Here is a tiny trained network, its code and every weight. The questions are about switching its units off for an input and a class, where a switched-off unit gives its printed mean instead of its output.

import numpy as np


def w(rows, s, z=0):
    codes = np.array(rows[::2]) - 128.0
    scale = np.full(codes.shape[1], s)
    scale[-1] = z or s
    return codes * scale


def norm(h):
    return h / np.sqrt((h * h).mean(-1, keepdims=True) + 1e-5)


def f(y):
    return np.maximum(y, 0)


def log_softmax(a):
    a = a - a.max(-1, keepdims=True)
    return a - np.log(np.exp(a).sum(-1, keepdims=True))


def net(x, mask):
    res = np.array(x, float).reshape(1, 6) / 4 @ E
    u = 0
    for l in range(2):
        y = f(norm(res) @ A[l][:, :-1].T + A[l][:, -1])
        res = res + np.where(mask[u : u + 5], y, B[l][:, -1]) @ B[l][:, :-1]
        u += 5
    return log_softmax(norm(res)[-1] @ U[:, :-1].T + U[:, -1])


A, B = {}, {}
E = w([
[128,128,130,131,125,137,130,126,129,125],'x0',
[125,128,132,125,133,126,124,127,122,129],'x1',
[179,136,227,243,54,60,85,110,153,151],'x2',
[42,89,125,143,79,77,154,75,234,1],'x3',
[8,43,168,80,27,135,105,228,75,131],'x4',
[109,21,72,239,144,107,205,139,124,229],'x5',
],0.0015)
A[0] = w([
[69,83,156,81,54,98,38,224,101,158,46],'L0N1',
[205,175,141,98,114,148,116,174,35,203,46],'L0N2',
[144,143,247,178,81,47,61,116,103,156,65],'L0N3',
[174,142,128,119,107,123,119,165,74,181,6],'L0N4',
[157,211,207,64,91,196,4,141,127,64,51],'L0N5',
],0.0035,0.0023)
B[0] = w([
[124,167,164,172,133,203,243,30,74,90,223],'L0N1',
[55,85,172,162,208,147,44,131,194,110,208],'L0N2',
[192,124,4,121,68,186,125,188,181,110,234],'L0N3',
[81,106,139,157,177,151,92,106,173,117,154],'L0N4',
[128,113,120,77,143,7,150,127,97,176,254],'L0N5',
],0.004,0.0036)
A[1] = w([
[99,14,63,248,148,101,204,151,122,253,101],'L1N1',
[202,191,131,140,205,113,93,77,159,146,3],'L1N2',
[43,95,124,138,75,56,143,80,244,9,67],'L1N3',
[221,194,85,170,208,101,148,35,175,118,36],'L1N4',
[63,126,14,3,217,190,159,153,87,105,57],'L1N5',
],0.003,0.0013)
B[1] = w([
[146,208,145,8,136,50,101,101,129,65,253],'L1N1',
[45,69,139,143,89,155,193,113,107,102,199],'L1N2',
[147,124,145,153,253,192,55,166,89,240,238],'L1N3',
[43,87,162,104,48,181,188,168,43,115,229],'L1N4',
[218,127,115,244,32,102,107,136,202,134,239],'L1N5',
],0.0039,0.0031)
U = w([
[74,116,166,145,88,200,247,104,52,102,164],'0',
[102,105,158,161,249,169,41,140,144,171,149],'1',
[143,163,125,39,134,1,136,111,117,112,172],'2',
[212,131,63,196,42,151,122,156,202,119,3],'3',
],0.0075,0.00071)

Each question gives the input, the list of numbers given to net, and the class t.
The units are the neurons (one row each of A and B). Each row of codes is followed by its name. A weight is (code - 128) times the scale printed after its matrix; where a second scale follows, it is the last column's (A, B and U).
mask holds one flag per neuron, layer by layer. A switched-off neuron (its flag False) gives its mean, the last column of its row in B, instead of its output. The means were averaged over made-up inputs and are rounded, as every weight is.
A unit's drop is (log p(t) with every unit on - log p(t) with that unit switched off) / (log p(t) with every unit on - log p(t) with every unit switched off).
most important unit: the unit with the biggest drop
k most important neurons: the k neurons with the biggest drops, biggest first
k most important neurons of layer l: the k neurons of layer l with the biggest drops, biggest first
input [7,-3,-7,-2,-6,3], class 3: most important unit => L1N5
input [8,1,2,2,2,-3], class 2: 4 most important neurons => L0N5, L0N2, L1N4, L1N5
input [-4,4,8,2,-8,3], class 0: 2 most important neurons of layer 1 => L1N4, L1N5
input [-4,6,-5,-2,-7,1], class 0: 2 most important neurons => L1N4, L0N3
input [-7,3,0,2,5,7], class 2: 3 most important neurons => L1N1, L1N4, L1N2
input [6,4,-2,5,-7,8], class 2: 2 most important neurons => L1N1, L0N1
input [7,-3,-7,6,5,6], class 3: 3 most important neurons of layer 1 => L1N5, L1N4, L1N2
input [1,-2,-2,7,6,3], class 1: 3 most important neurons of layer 1 => L1N3, L1N4, L1N2
input [-6,2,-6,-4,-2,-2], class 3: 2 most important neurons of layer 1 => L1N5, L1N3
input [4,8,7,8,7,8], class 1: 3 most important neurons => L1N3, L1N4, L0N5
input [-8,-6,-8,-5,-6,5], class 3: 2 most important neurons => L1N5, L0N1
input [7,-5,0,7,4,8], class 2: 2 most important neurons => L1N1, L0N2
input [-3,-6,4,6,0,-5], class 1: 2 most important neurons => L1N3, L1N1
input [-4,6,-6,3,-3,-5], class 3: 3 most important neurons => L1N5, L1N1, L0N1
input [-8,4,3,0,-3,4], class 2: 2 most important neurons of layer 1 => L1N1, L1N5
input [-8,-7,-1,-6,-7,0], class 0: 3 most important neurons => L1N4, L1N2, L1N3
input [-3,2,-3,4,-1,-4], class 1: most important neuron => L1N3
input [-7,-7,-5,7,-1,7], class 1: 3 most important neurons => L1N3, L0N5, L0N3
input [7,-1,-1,-2,-5,-5], class 0: 2 most important neurons => L1N4, L1N2
input [-1,5,-7,8,3,6], class 1: most important neuron of layer 0 => L0N3
input [-2,-4,7,8,4,8], class 1: 4 most important neurons => L1N3, L0N5, L1N5, L1N4
input [-7,6,-8,4,-1,7], class 3: 2 most important neurons of layer 0 => L0N5, L0N2
input [-6,-4,-8,6,6,3], class 3: 2 most important neurons of layer 1 => L1N5, L1N4
input [2,-6,-2,-4,-7,-7], class 0: 2 most important neurons of layer 1 => L1N4, L1N2
input [8,-3,-7,-2,-5,6], class 3: 2 most important neurons of layer 0 => L0N5, L0N1
input [6,-1,8,0,-8,3], class 0: 3 most important neurons of layer 1 => L1N4, L1N5, L1N2
input [-3,4,-6,-4,-3,6], class 2: 2 most important neurons of layer 0 => L0N3, L0N1
input [4,-2,0,-5,-4,8], class 2: 2 most important neurons of layer 1 => L1N1, L1N3
